Where the symbols take the points:
w388 bu w94
w388 ze w315
w388 ki w322
w623 bu w121
w623 ze w651
w623 ki w487
w315 bu w998
w315 ze w901
w315 ki w94
w651 bu w702
w651 ze w218
w651 ki w121
w729 bu w321
w729 ze w627
w729 ki w487
w321 bu w723
w321 ze w669
w321 ki w943
w306 bu w174
w306 ze w943
w306 ki w21
w177 bu w870
w177 ze w603
w177 ki w514
w943 bu w757
w943 ze w723
w943 ki w174
w728 bu w21
w728 ze w133
w728 ki w335
w901 bu w189
w901 ze w282
w901 ki w51
w992 bu w380
w992 ze w633
w992 ki w431
w837 bu w218
w837 ze w600
w837 ki w651
w977 bu w992
w977 ze w133
w977 ki w762
w282 bu w14
w282 ze w582
w282 ki w189
w870 bu w177
w870 ze w856
w870 ki w913
w856 bu w335
w856 ze w728
w856 ki w177
w482 bu w72
w482 ze w206
w482 ki w25
w229 bu w856
w229 ze w740
w229 ki w870
w781 bu w487
w781 ze w837
w781 ki w388
w762 bu w992
w762 ze w992
w762 ki w229
w421 bu w728
w421 ze w795
w421 ki w856
w261 bu w229
w261 ze w882
w261 ki w194
w194 bu w870
w194 ze w177
w194 ki w160
w198 bu w25
w198 ze w482
w198 ki w315
w637 bu w137
w637 ze w762
w637 ki w891
w603 bu w568
w603 ze w610
w603 ki w740
w463 bu w406
w463 ze w372
w463 ki w702
w174 bu w651
w174 ze w757
w174 ki w856
w418 bu w623
w418 ze w683
w418 ki w781
w998 bu w372
w998 ze w371
w998 ki w463
w683 bu w651
w683 ze w406
w683 ki w623
w372 bu w198
w372 ze w895
w372 ki w633
w160 bu w913
w160 ze w870
w160 ki w675
w585 bu w206
w585 ze w813
w585 ki w46
w740 bu w627
w740 ze w21
w740 ki w729
w891 bu w209
w891 ze w637
w891 ki w495
w487 bu w610
w487 ze w121
w487 ki w603
w805 bu w618
w805 ze w977
w805 ki w637
w913 bu w514
w913 ze w177
w913 ki w961
w618 bu w637
w618 ze w805
w618 ki w961
w209 bu w813
w209 ze w482
w209 ki w585
w795 bu w133
w795 ze w675
w795 ki w977
w14 bu w322
w14 ze w388
w14 ki w206
w627 bu w729
w627 ze w781
w627 ki w321
w514 bu w675
w514 ze w261
w514 ki w535
w961 bu w535
w961 ze w514
w961 ki w46
w137 bu w805
w137 ze w229
w137 ki w618
w610 bu w418
w610 ze w321
w610 ki w568
w242 bu w482
w242 ze w431
w242 ki w813
w929 bu w156
w929 ze w51
w929 ki w418
w94 bu w137
w94 ze w998
w94 ki w371
w121 bu w603
w121 ze w702
w121 ki w610
w371 bu w895
w371 ze w445
w371 ki w372
w218 bu w3
w218 ze w3
w218 ki w702
w3 bu w282
w3 ze w600
w3 ki w406
w133 bu w46
w133 ze w206
w133 ki w992
w675 bu w961
w675 ze w160
w675 ki w174
w582 bu w418
w582 ze w406
w582 ki w14
w21 bu w922
w21 ze w753
w21 ki w243
w206 bu w891
w206 ze w618
w206 ki w72
w669 bu w51
w669 ze w943
w669 ki w723
w495 bu w582
w495 ze w463
w495 ki w282
w895 bu w94
w895 ze w585
w895 ki w198
w702 bu w315
w702 ze w901
w702 ki w487
w72 bu w445
w72 ze w891
w72 ki w371
w633 bu w977
w633 ze w795
w633 ki w805
w922 bu w306
w922 ze w156
w922 ki w177
w51 bu w282
w51 ze w189
w51 ki w683
w753 bu w922
w753 ze w243
w753 ki w922
w406 bu w315
w406 ze w198
w406 ki w388
w535 bu w160
w535 ze w194
w535 ki w882
w757 bu w729
w757 ze w740
w757 ki w753
w46 bu w882
w46 ze w535
w46 ki w380
w156 bu w943
w156 ze w321
w156 ki w306
w568 bu w922
w568 ze w261
w568 ki w627
w882 bu w675
w882 ze w160
w882 ki w795
w380 bu w795
w380 ze w882
w380 ki w633
w723 bu w740
w723 ze w603
w723 ki w568
w813 bu w618
w813 ze w137
w813 ki w198
w243 bu w943
w243 ze w922
w243 ki w229
w445 bu w585
w445 ze w209
w445 ki w895
w25 bu w371
w25 ze w72
w25 ki w998
w600 bu w322
w600 ze w322
w600 ki w218
w335 bu w243
w335 ze w21
w335 ki w261
w322 bu w495
w322 ze w94
w322 ki w3
w189 bu w600
w189 ze w14
w189 ki w837
w431 bu w633
w431 ze w380
w431 ki w137

The rows follow the links: the fewer symbols apart two points are, the more alike their rows tend to be.

Each row is also shifted at random along 3 hidden directions that mean nothing.

The rows of 88 points, shuffled:
Each row stands for one point.
1: -1,12,-26,0,-11,-16,-8,1,6,7,-1,-9,19,15,15,16,6,6,7,-7,-18,1,-4,12,6,-9,21,17,15
2: 29,6,12,8,1,-14,-7,9,0,-24,0,3,-21,-9,6,1,4,-6,-4,-5,-16,-16,-30,-6,15,13,41,-18,-17
3: 13,22,12,-7,4,1,-10,7,11,-9,5,16,4,22,-3,-13,-26,4,4,16,3,-8,2,26,-4,5,-35,3,-14
4: -32,-17,8,2,0,22,3,-8,-13,24,-16,6,-22,-23,-6,-4,23,-13,0,-14,14,-1,-18,-5,-9,7,-23,12,-5
5: -8,12,-14,2,-16,-20,-15,2,3,14,5,-1,21,15,4,-4,-9,11,13,-5,0,14,16,14,-12,-10,2,28,26
6: -18,19,11,-42,1,-8,2,11,5,4,2,-4,14,23,-10,17,-2,10,8,-8,11,21,28,-3,-29,-30,3,6,15
7: 2,11,-10,-12,-17,0,-3,-2,27,-18,-2,6,11,2,17,11,-20,10,-6,20,-19,-2,1,5,10,3,12,-22,-19
8: 2,14,20,-5,-8,-11,-12,-6,-12,9,4,27,-29,-5,-14,-11,2,-1,12,-7,18,13,-2,-1,-10,11,-10,-2,-6
9: 8,-14,3,9,10,12,28,1,-12,3,17,0,1,12,-14,-19,-12,9,2,0,17,0,20,-4,5,11,-14,5,18
10: -16,3,-6,-24,-17,-7,-4,24,14,-12,4,-12,18,5,19,21,-6,11,2,15,-9,0,6,1,-7,-7,9,-8,-25
11: -1,3,5,5,6,22,-10,-1,20,-16,-13,12,-3,-4,-5,0,-23,2,-26,0,-1,-20,-21,5,8,2,-15,-10,0
12: 11,10,-16,1,21,-10,0,-8,-3,0,1,-17,13,18,4,21,19,-4,-6,0,-17,1,-2,1,9,-17,13,-3,9
13: 0,-37,-3,36,20,1,-2,8,-13,8,-4,-12,10,-11,-15,-3,8,5,-13,4,7,-11,0,-10,2,4,-21,3,1
14: 29,12,-7,-14,-22,2,-10,-11,33,-32,-6,8,7,-5,15,16,-26,3,-14,21,-16,0,1,-12,14,1,28,-32,-8
15: -22,-19,5,-6,-1,7,3,5,12,-18,-27,-9,-12,-12,17,3,5,-4,-6,-12,-29,-19,-23,-4,6,-2,46,-7,-9
16: -24,3,13,-31,11,9,6,21,0,3,0,-8,13,20,-12,20,2,9,1,-10,11,1,7,-4,-24,-20,-14,8,4
17: 16,-11,2,1,-1,-5,16,-5,-11,0,20,0,3,10,-15,-9,-8,13,5,4,17,16,29,-15,2,7,4,-7,22
18: -45,-10,-18,10,-3,7,3,5,3,3,-12,3,-7,-2,9,24,10,13,-15,-3,-18,-21,-39,4,29,9,19,-14,-22
19: 34,3,16,3,-9,2,-8,-16,-12,9,4,27,-27,-3,-22,-3,2,-1,-1,-1,19,14,-4,-10,1,17,-17,-8,0
20: 51,-17,-6,28,10,-1,15,-7,-9,-12,20,-13,7,-4,-4,-11,-4,-1,-7,14,2,-10,10,-11,23,19,0,-9,6
21: 8,2,-12,19,18,16,16,-14,-9,0,12,-19,-6,-26,10,-4,17,-29,-5,1,10,-13,-11,-6,17,8,-7,-3,-5
22: -36,-10,-9,8,2,21,0,1,12,-6,-15,8,-2,-4,-3,8,-7,7,-21,-4,-9,-23,-29,5,15,5,-6,-11,-10
23: 16,8,-15,7,-13,-1,-20,10,8,4,-1,-10,14,3,4,14,-4,2,-1,-7,-2,-5,-15,5,-1,-5,4,22,17
24: -4,3,-9,1,20,-22,-6,-9,-2,3,1,-11,16,5,-5,11,13,-3,-1,6,-7,15,25,-4,-8,-23,7,-9,8
25: -17,-1,6,-14,7,15,4,26,7,-5,3,-4,12,10,0,11,-8,6,-5,8,6,-13,-8,7,-9,-3,-28,-2,-23
26: -7,6,-3,-5,25,-4,8,-4,-9,5,3,-7,11,22,-14,10,13,4,-2,-6,1,7,16,2,-6,-20,-10,1,15
27: 7,9,14,-25,-25,-20,-5,-8,8,-15,-10,1,-17,-13,23,-14,-1,-12,22,4,-16,14,13,-4,-12,-3,46,-3,-9
28: -19,-1,-6,0,7,17,28,-7,-9,9,13,-16,-3,-17,6,-10,8,-14,7,-8,19,-2,7,-6,5,6,-10,5,7
29: 47,6,-4,14,8,15,-4,15,7,-22,7,0,4,3,6,14,-10,-3,-18,23,-9,-30,-31,7,26,16,-26,-14,-35
30: 6,13,-14,6,24,-13,2,-14,-4,5,2,-6,12,16,0,8,15,-3,-3,4,-12,6,11,8,3,-15,2,0,14
31: 3,14,-10,-5,-14,-4,7,-16,1,-5,11,-15,-2,-28,22,0,10,-22,9,3,6,8,10,-15,5,1,21,-10,-5
32: -44,-2,4,-8,-7,3,7,-6,-9,20,-2,-5,-15,-29,4,-12,18,-16,16,-15,18,9,1,-6,-18,-4,-8,12,-4
33: -17,5,17,-10,-4,-2,-6,3,13,-18,-15,12,-10,-6,0,-12,-19,1,-4,-9,-7,-6,-5,4,-5,-4,22,-10,3
34: 0,-16,-12,18,5,23,12,-13,-11,10,1,-18,-9,-34,10,1,26,-22,-4,-5,5,-12,-22,-13,15,11,-12,2,-10
35: 22,-3,1,22,31,-10,-12,-7,-3,-1,2,-7,13,-3,-15,4,6,-8,-14,12,4,3,10,-6,-2,-12,-24,-10,6
36: -1,15,-15,-1,-14,-16,-1,9,12,-18,10,4,2,2,21,14,-9,13,2,17,-18,-7,-9,6,19,11,26,-25,-32
37: -28,11,14,6,6,-15,-7,14,-10,3,6,16,-18,3,-10,-6,-1,7,6,-7,8,-7,-16,10,-1,9,-2,-6,-15
38: 5,2,-14,-9,-14,-2,29,-6,-1,-6,22,-14,6,0,12,-3,-4,3,11,2,2,7,26,-12,12,6,35,-9,14
39: 22,-9,2,9,10,13,-18,18,9,-10,-5,-14,18,-6,-7,20,-7,-1,-21,4,8,-13,-14,-8,-2,-6,-27,3,-1
40: -18,8,7,-7,-2,19,-5,-13,21,-5,-14,22,-5,-2,-9,-6,-27,4,-16,2,4,-1,0,5,-4,-2,-17,-12,7
41: 45,0,21,-8,-5,6,-4,-19,1,-3,-9,24,-17,10,1,-23,-5,-9,9,12,-9,9,8,8,-6,11,-15,5,-9
42: 16,6,-13,15,-5,3,-17,11,3,9,-3,-10,12,2,1,7,-4,1,-6,-10,1,-12,-21,11,2,1,-13,26,18
43: -3,4,19,-14,-13,-4,-9,-11,-11,16,-4,36,-28,9,-19,-11,3,7,14,-4,15,23,5,1,-17,8,-15,5,-1
44: 11,-2,24,-9,-1,-4,0,-1,-1,-10,-13,5,-16,6,8,-20,-1,-8,10,-4,-17,-3,0,12,-6,3,10,4,-11
45: 26,10,-18,9,12,-24,-5,-19,1,-11,6,-16,15,-2,14,16,19,-13,-4,15,-22,10,17,-10,12,-12,28,-18,3
46: 25,-24,2,34,17,-4,-10,4,-9,2,7,-1,9,-8,-16,-14,-8,1,-8,15,14,-2,14,-3,0,8,-28,4,9
47: -7,1,-18,10,18,3,10,-3,-9,20,2,-6,8,23,-4,5,12,3,-2,-11,-6,-7,-3,17,9,-12,-7,20,23
48: 13,-8,3,18,21,2,17,-5,-12,2,20,-4,7,8,-15,-25,-7,1,1,8,12,3,29,0,2,6,-21,-3,17
49: 38,-13,9,-3,-6,9,2,-15,1,-3,-15,14,-20,6,7,-7,8,-7,3,5,-20,-1,-11,4,7,14,3,1,-15
50: 47,0,8,-3,-15,10,-7,-24,-3,5,-5,22,-20,-5,-5,-7,3,-11,4,11,5,16,3,-9,1,12,-12,-3,-6
51: 8,11,-5,-10,-20,-8,-20,18,17,0,-3,-11,19,-2,6,13,-12,6,1,-5,0,-1,-6,1,-11,-10,8,17,13
52: -15,19,17,-3,-5,-16,-12,0,-11,8,6,29,-24,4,-17,-10,-4,8,10,-6,13,13,-3,3,-9,7,0,-7,-8
53: -2,-4,-12,13,14,14,6,17,0,-10,1,-3,2,7,11,13,2,3,-10,11,-11,-31,-34,15,23,14,-21,-7,-37
54: -15,-17,-2,11,0,-19,-8,2,-2,6,5,-5,19,-14,-6,-14,-7,6,5,11,10,16,36,-7,-20,-10,-8,3,10
55: -6,7,9,-10,6,11,-1,17,8,-6,9,7,6,10,-4,-4,-17,4,-2,16,8,-6,2,16,-9,1,-43,1,-21
56: -5,-11,14,-6,-4,14,0,-6,9,-7,-25,9,-22,-11,2,-4,3,-6,-6,-9,-18,-7,-23,-3,4,3,21,-7,-8
57: 9,6,8,-5,-2,3,22,-7,-8,0,28,6,0,1,-13,-24,-18,5,10,2,28,15,38,-8,-4,7,-8,-4,22
58: -1,12,-5,-10,-8,0,-17,13,16,4,-3,-6,21,9,0,14,-12,8,-3,-9,5,0,-4,7,-13,-14,-9,18,18
59: 8,1,0,-20,-3,6,-6,22,8,-8,-1,-19,17,6,4,31,2,4,-6,-6,-3,-4,-11,-8,-6,-15,7,4,-3
60: -16,6,-8,-7,-3,5,28,-12,-6,5,19,-11,2,-13,7,-13,1,-11,13,-4,15,9,24,-9,1,1,7,1,13
61: 1,5,-1,-1,-6,3,-18,17,6,8,-3,-6,17,2,-5,7,-9,1,-2,-12,16,-3,-10,6,-17,-10,-20,27,18
62: -14,-17,-15,2,1,7,33,1,-12,8,13,-16,8,9,4,-1,7,11,5,-6,-2,-1,12,-8,11,6,19,3,12
63: 28,26,1,10,4,-4,-22,-1,2,11,7,10,7,15,-13,-13,-19,-1,3,-4,15,3,4,21,-10,-3,-39,26,28
64: -5,-11,15,-2,4,3,1,9,7,-18,-19,-6,-14,-8,9,-11,-2,-8,-4,-10,-20,-16,-18,5,1,2,28,0,-11
65: 7,-7,5,4,-9,-2,-5,-3,-16,11,-4,17,-25,-4,-10,9,19,3,2,-6,3,5,-23,-11,7,15,5,-4,-14
66: 21,11,-6,24,11,6,-12,-1,-4,14,2,3,7,17,-10,-3,-4,-2,-5,-11,6,-14,-16,20,5,2,-33,29,24
67: -6,2,16,-7,-17,-7,-9,-7,-11,18,3,23,-19,-11,-21,-9,0,3,13,-6,27,25,13,-13,-17,7,-11,0,5
68: -33,-17,-12,-24,-5,10,10,34,5,-1,-10,-35,21,6,18,46,18,11,-6,-9,-16,-13,-22,-11,0,-18,26,4,-17
69: 13,11,17,-3,-2,8,-12,-3,22,-24,-14,14,-7,-5,-3,-10,-30,-1,-15,-1,-1,-7,-5,1,0,-1,4,-13,6
70: 5,21,-4,-1,-6,-2,-7,-2,15,-16,7,17,0,8,4,-1,-25,10,-3,19,-3,-3,2,12,10,9,-11,-21,-21
71: 1,3,31,-4,8,-5,-5,13,-2,-11,-8,8,-19,-2,-3,-24,-7,-6,5,-11,-4,-7,-6,10,-9,1,8,2,-5
72: 28,15,9,-7,-20,-13,-11,-14,-4,-8,8,6,-22,-25,8,-6,8,-20,13,7,7,16,-1,-14,-1,10,17,-9,-10
73: -38,0,22,-13,-2,-20,-3,18,-11,2,-9,7,-19,0,0,-17,3,3,18,-15,-1,5,-1,9,-18,-3,21,5,-8
74: 27,-8,10,-12,-14,5,-1,-17,-2,9,-11,20,-17,4,1,-7,7,-8,9,8,-7,15,4,1,-6,9,-6,6,-11
75: -1,7,-8,-8,-8,1,23,-8,-4,-3,22,-14,0,-14,11,-11,0,-9,11,0,12,8,26,-13,6,5,16,-7,9
76: -5,16,3,-4,19,-22,-10,-13,-1,2,4,2,13,10,-15,-8,0,0,4,10,6,23,42,2,-19,-26,-13,-5,16
77: 29,4,-10,25,11,9,-16,7,-1,8,0,-4,11,9,-6,1,-5,-5,-10,-9,4,-20,-27,16,8,4,-30,27,18
78: 51,13,1,14,-2,1,-3,-19,-6,-14,9,-5,-17,-35,14,-1,12,-33,-1,9,5,-5,-20,-17,17,14,6,-14,-15
79: -7,-19,-2,18,7,-22,-13,2,-4,5,4,-6,17,-10,-7,-7,1,5,2,11,0,13,28,-7,-13,-9,-6,3,9
80: -3,-8,2,3,-15,-10,-5,2,-12,8,-4,2,-23,-14,-2,17,22,0,1,-11,1,3,-25,-20,8,9,30,-9,-12
81: -32,2,-4,9,7,17,0,-3,12,-3,-11,18,-5,-1,-6,0,-15,8,-17,0,-1,-17,-18,9,10,4,-16,-13,-8
82: -25,-32,7,-10,-7,22,9,-6,-8,25,-23,11,-17,8,0,-5,20,-2,6,-9,-11,2,-10,6,-10,5,-16,19,-9
83: -32,-15,1,-4,4,9,33,2,-13,14,16,-7,4,3,-10,-18,-5,9,11,-9,18,6,27,-7,-8,2,-4,7,19
84: -13,-1,-3,7,26,-16,-2,-9,-8,11,5,-4,13,7,-12,-8,6,1,2,8,3,14,32,2,-12,-20,-18,-1,16
85: 2,-32,-13,7,-15,-10,15,5,-8,-3,8,-18,10,-7,3,11,7,17,4,3,-5,5,15,-25,9,5,37,-10,5
86: 23,-4,-2,27,18,24,24,-12,-16,-2,17,-13,-8,-22,-2,-14,10,-24,-4,-4,18,-17,-11,-6,19,20,-23,-2,-2
87: 23,24,-16,8,6,-9,-7,-8,3,7,5,1,14,20,-2,5,-1,-1,2,-3,-6,1,2,15,2,-8,-5,12,21
88: 16,2,4,10,9,27,-4,-13,18,-16,-13,18,-7,-3,-9,-1,-22,-2,-27,6,-2,-17,-17,3,14,8,-23,-19,-2

Some points, each with its row:
w882 87
w335 68
w627 40
w901 8
w633 45
w977 24
w482 83
w585 62
w372 21
w380 30
w306 53
w891 85
w51 52
w623 71
w322 50
w72 57
w418 2
w535 66
w922 29
w683 73
w229 39
w813 20
w568 11
w371 28
w895 60
w137 54
w177 51

Row, symbols taken left to right, then the row they reach:
16 bu bu ze: 36
58 ki bu ki ki: 5
25 ki bu bu: 7
64 ze bu: 32
69 ki ze ki: 10
79 ki bu ki: 46
27 bu bu: 31
59 ki ki ki bu: 63
88 bu ze: 18
80 ze ze: 86
26 bu: 47
42 bu bu: 1
14 ki ze ki ki: 70
19 ze ki ki ze: 82
33 bu ki ki: 4
65 ki ki ki: 44
15 ki ze ze: 81

